-5.24; 0.57; -2.79; 3.90; -0.64
3.14; -3.82; -3.61; -2.08; 3.04
-1.67; -3.39; 0.26; -5.93; -1.65
4.84; -2.24; 0.27; -4.20; 1.64
0.82; -4.76; -1.89; -4.39; 2.57
0.47; -3.23; -6.30; 0.72; 1.20
=>
4.84; -2.24; 0.27; -4.20; 1.64
3.14; -3.82; -3.61; -2.08; 3.04
0.82; -4.76; -1.89; -4.39; 2.57
0.47; -3.23; -6.30; 0.72; 1.20
-1.67; -3.39; 0.26; -5.93; -1.65
-5.24; 0.57; -2.79; 3.90; -0.64

-4.53; -3.08; 4.14; 6.26
0.64; -3.31; 3.10; 8.20
0.68; 0.97; -5.25; -4.85
-2.39; 4.77; -2.81; -5.08
=>
0.68; 0.97; -5.25; -4.85
0.64; -3.31; 3.10; 8.20
-2.39; 4.77; -2.81; -5.08
-4.53; -3.08; 4.14; 6.26

3.64; 2.79; 2.60; 5.38; 3.21; 2.05; 4.07; 2.33; 3.58; 2.10; 2.80; 1.77; 2.78; 2.22
2.23; 2.08; 3.56; 1.38; 2.73; 3.76; 2.07; 2.43; 2.27; 5.37; 2.91; 2.93; 3.54; 3.32
2.68; 2.47; 4.10; 1.53; 2.94; 2.75; 2.21; 6.81; 4.05; 3.93; 2.97; 4.71; 2.26; 5.30
3.11; 2.91; 2.22; 2.51; 2.51; 4.50; 3.05; 1.85; 2.13; 3.59; 3.35; 3.49; 4.10; 2.90
=>
3.64; 2.79; 2.60; 5.38; 3.21; 2.05; 4.07; 2.33; 3.58; 2.10; 2.80; 1.77; 2.78; 2.22
3.11; 2.91; 2.22; 2.51; 2.51; 4.50; 3.05; 1.85; 2.13; 3.59; 3.35; 3.49; 4.10; 2.90
2.68; 2.47; 4.10; 1.53; 2.94; 2.75; 2.21; 6.81; 4.05; 3.93; 2.97; 4.71; 2.26; 5.30
2.23; 2.08; 3.56; 1.38; 2.73; 3.76; 2.07; 2.43; 2.27; 5.37; 2.91; 2.93; 3.54; 3.32

-4.75; 2.35; 1.04; -3.34; -0.56
-1.05; 5.83; 3.47; -7.74; 0.53
=>
-1.05; 5.83; 3.47; -7.74; 0.53
-4.75; 2.35; 1.04; -3.34; -0.56

-6.21; 2.52; -3.22; 2.24; 6.75; 4.34; 5.58; 4.56; -0.14
4.31; -4.37; -0.17; -1.16; -5.35; 1.14; -2.42; -2.52; 1.91
-1.88; -0.69; -2.18; 1.03; 3.00; 3.83; 1.91; 1.42; 1.27
3.97; -2.65; 0.10; -0.53; -5.28; -0.18; -2.17; -1.90; 0.83
4.77; -0.71; 4.15; -2.78; -6.58; -6.45; -4.85; -3.97; -1.41
2.91; 0.68; 3.26; -1.43; -4.37; -5.40; -3.18; -2.28; -1.64
5.05; -2.59; 3.20; -2.95; -6.36; -4.03; -4.62; -4.33; -0.09
5.31; -4.08; 1.40; -2.36; -6.31; -1.17; -3.72; -3.85; 1.26
0.35; -0.29; 1.76; -1.73; -0.66; -1.99; -1.34; -1.52; -0.57
-0.72; 1.52; -0.04; 1.32; 0.36; -0.56; 0.70; 1.31; -0.47
=>
5.31; -4.08; 1.40; -2.36; -6.31; -1.17; -3.72; -3.85; 1.26
5.05; -2.59; 3.20; -2.95; -6.36; -4.03; -4.62; -4.33; -0.09
4.77; -0.71; 4.15; -2.78; -6.58; -6.45; -4.85; -3.97; -1.41
4.31; -4.37; -0.17; -1.16; -5.35; 1.14; -2.42; -2.52; 1.91
3.97; -2.65; 0.10; -0.53; -5.28; -0.18; -2.17; -1.90; 0.83
2.91; 0.68; 3.26; -1.43; -4.37; -5.40; -3.18; -2.28; -1.64
0.35; -0.29; 1.76; -1.73; -0.66; -1.99; -1.34; -1.52; -0.57
-0.72; 1.52; -0.04; 1.32; 0.36; -0.56; 0.70; 1.31; -0.47
-1.88; -0.69; -2.18; 1.03; 3.00; 3.83; 1.91; 1.42; 1.27
-6.21; 2.52; -3.22; 2.24; 6.75; 4.34; 5.58; 4.56; -0.14

4.49; 2.36; 1.71; 1.52
2.92; 2.76; 1.48; 2.36
7.37; -0.04; -1.43; 2.20
3.81; -3.09; -3.91; -2.25
5.84; -4.82; -0.23; -2.02
2.41; 1.82; 6.47; -0.58
2.91; -3.63; -0.45; -4.05
2.24; -0.04; -2.78; -4.01
4.38; -1.26; -7.60; -0.33
-3.27; 3.58; 1.02; -5.69
=>
7.37; -0.04; -1.43; 2.20
5.84; -4.82; -0.23; -2.02
4.49; 2.36; 1.71; 1.52
4.38; -1.26; -7.60; -0.33
3.81; -3.09; -3.91; -2.25
2.92; 2.76; 1.48; 2.36
2.91; -3.63; -0.45; -4.05
2.41; 1.82; 6.47; -0.58
2.24; -0.04; -2.78; -4.01
-3.27; 3.58; 1.02; -5.69
